Below are the code and all the weights of a small trained network. Each question names an input and a target symbol and asks about switching units off, where a switched-off unit gives its printed mean instead of its output.

import numpy as np


def w(rows, s, z=0):
    codes = np.array(rows[::2]) - 128.0
    scale = np.full(codes.shape[1], s)
    scale[-1] = z or s
    return codes * scale


def norm(h):
    return h / np.sqrt((h * h).mean(-1, keepdims=True) + 1e-5)


def f(y):
    return y / 2 * (1 + np.tanh(0.7978845608 * (y + 0.044715 * y**3)))


def softmax(a):
    e = np.exp(a - a.max(-1, keepdims=True))
    return e / e.sum(-1, keepdims=True)


def log_softmax(a):
    a = a - a.max(-1, keepdims=True)
    return a - np.log(np.exp(a).sum(-1, keepdims=True))


def net(x, mask):
    ids = ['αβδεζηλστφψω'.index(c) for c in x.split()]
    T = len(ids)
    res = E[ids] + P[:T]
    r = norm(res)
    for j in range(2):
        rows = slice(3 * j, 3 * j + 3)
        q, k, v = (r @ M[0][rows].T for M in (Q, K, V))
        z = softmax(np.where(np.tri(T) > 0, q @ k.T / 3**0.5, -1e9)) @ v
        o = O[0][rows]
        res = res + np.where(mask[j], z, o[:, -1]) @ o[:, :-1]
    y = f(norm(res) @ A[0][:, :-1].T + A[0][:, -1])
    res = res + np.where(mask[2:6], y, B[0][:, -1]) @ B[0][:, :-1]
    return log_softmax(norm(res)[-1] @ U[:, :-1].T + U[:, -1])


Q, K, V, O, A, B = {}, {}, {}, {}, {}, {}
E = w([
[170,80,55,233,134],'α',
[118,151,72,167,45],'β',
[203,194,121,138,144],'δ',
[43,172,91,110,175],'ε',
[98,152,157,116,79],'ζ',
[152,96,185,108,83],'η',
[102,121,161,180,179],'λ',
[132,120,135,123,98],'σ',
[177,153,179,218,78],'τ',
[137,177,5,105,103],'φ',
[49,147,82,171,146],'ψ',
[135,113,82,168,112],'ω',
],0.017)
P = w([
[254,192,126,96,218],'0',
[60,152,42,143,79],'1',
[56,159,41,147,79],'2',
[57,164,32,142,75],'3',
[49,159,34,142,69],'4',
[43,144,39,133,59],'5',
[45,155,27,128,45],'6',
[54,151,47,131,29],'7',
[59,134,31,130,26],'8',
],0.0056)
Q[0] = w([
[237,4,213,47,192],'H0',
[126,134,57,137,98],'H0',
[94,77,63,72,85],'H0',
[110,207,145,217,62],'H1',
[183,89,197,48,233],'H1',
[181,167,106,125,134],'H1',
],0.018)
K[0] = w([
[38,6,94,187,54],'H0',
[154,126,153,120,131],'H0',
[104,102,191,76,122],'H0',
[156,201,145,94,181],'H1',
[41,76,123,105,46],'H1',
[66,118,163,134,151],'H1',
],0.02)
V[0] = w([
[109,113,165,150,212],'H0',
[171,168,101,7,142],'H0',
[112,87,60,68,163],'H0',
[56,207,145,107,111],'H1',
[167,95,104,99,63],'H1',
[140,125,58,173,159],'H1',
],0.018)
O[0] = w([
[96,98,87,222,145,76],'H0',
[122,5,161,78,167,251],'H0',
[52,105,190,159,67,46],'H0',
[221,131,210,91,179,198],'H1',
[73,202,133,110,69,99],'H1',
[114,119,142,195,33,146],'H1',
],0.012,0.014)
A[0] = w([
[199,107,192,246,153,169],'N0',
[96,110,108,177,64,251],'N1',
[59,120,75,62,220,136],'N2',
[180,151,70,123,147,165],'N3',
],0.014,0.0026)
B[0] = w([
[110,240,191,150,116,210],'N0',
[252,74,74,48,139,182],'N1',
[38,234,183,179,108,254],'N2',
[106,127,69,48,177,194],'N3',
],0.013,0.006)
U = w([
[123,78,236,225,170,74],'α',
[87,64,153,116,78,86],'β',
[171,107,58,235,179,199],'δ',
[59,198,117,131,128,133],'ε',
[72,41,61,171,176,92],'ζ',
[130,135,69,157,71,131],'η',
[142,122,44,139,78,78],'λ',
[115,191,11,102,126,98],'σ',
[141,226,123,84,30,2],'τ',
[195,185,177,209,64,177],'φ',
[26,132,130,127,121,105],'ψ',
[140,163,162,58,210,184],'ω',
],0.011,0.0037)

Each question gives the input, a string of symbols that net reads in full, and the target symbol t.
The units are the heads (3 rows each of Q, K, V and O) and the neurons (one row each of A and B). Each row of codes is followed by its name. A weight is (code - 128) times the scale printed after its matrix; where a second scale follows, it is the last column's (O, A, B and U).
mask holds one flag per unit, heads first, then neurons. A switched-off unit (its flag False) gives its mean, the last column of its rows in O or B, instead of its output. The means were averaged over made-up inputs and are rounded, as every weight is.
A unit's drop is (log p(t) with every unit on - log p(t) with that unit switched off) / (log p(t) with every unit on - log p(t) with every unit switched off).
The circuit of an input: a set's keep is (log p(t) with only the set's units on - log p(t) with every unit switched off) / (log p(t) with every unit on - log p(t) with every unit switched off). Starting from all 6 units, units are removed one at a time, each time the one whose removal leaves the highest keep (on an exact tie, the one counted first), for as long as the keep stays at least 0.8.
units of the circuit, in order: the units of the circuit, biggest drop first
unit that matters most: the unit with the biggest drop
k most important neurons: the k neurons with the biggest drops, biggest first
which heads matter: for each layer, one digit per head in row order, 1 if its drop is at least 0.15 and else 0, layers parted by /
drop when u is switched off: that unit's drop, to one decimal
input λ δ ζ ψ, target ψ: units of the circuit, in order => N2, H1
input φ ζ ζ ζ β ε β, target β: units of the circuit, in order => H0
input ψ α ω ζ ψ φ, target φ: units of the circuit, in order => H1, H0
input ψ ζ ζ ζ ζ ζ η, target φ: units of the circuit, in order => H1, H0
input ψ β ζ ε ζ ω, target φ: which heads matter => 10
input φ σ ζ ζ τ ζ λ ε, target β: which heads matter => 11
input τ ζ ζ λ, target σ: units of the circuit, in order => H0, H1
input η ζ β ζ λ φ β, target ε: units of the circuit, in order => H1, N2
input ε δ ζ δ λ, target α: which heads matter => 01
input δ ζ δ ψ ζ α, target ζ: which heads matter => 11
input β τ λ ε, target τ: units of the circuit, in order => H0, H1
input δ ζ ζ δ, target ζ: units of the circuit, in order => H1, H0
input δ ζ ζ ζ ζ ε, target ψ: units of the circuit, in order => N2, H1
input δ ζ ζ δ ε ψ, target ζ: units of the circuit, in order => H1
input η ζ λ ε ζ ζ, target ε: which heads matter => 01
input δ ε φ τ δ ζ ψ ψ, target ζ: units of the circuit, in order => H0, H1
input ψ ζ σ, target φ: which heads matter => 10
input ψ σ λ φ ε λ ψ ζ ζ, target φ: which heads matter => 10
input ε φ ζ ζ ζ α ψ ε ψ, target α: which heads matter => 11
input ψ ε ψ ε, target φ: unit that matters most => H0
input ζ ζ ζ λ δ φ ζ β τ, target φ: 2 most important neurons => N0, N3
input φ ψ δ ζ λ, target α: 2 most important neurons => N3, N1
input ε δ ζ ζ β ψ, target ψ: 2 most important neurons => N2, N0
input σ σ σ ζ ζ, target ψ: drop when N2 is switched off => 0.1
input ψ ζ σ ζ ζ ψ β φ, target φ: drop when H0 is switched off => 0.5
input ζ ζ δ τ, target φ: drop when N3 is switched off => 0.1
input λ ζ β, target δ: units of the circuit, in order => H0
input δ ε δ ε σ, target ζ: drop when H1 is switched off => 0.5
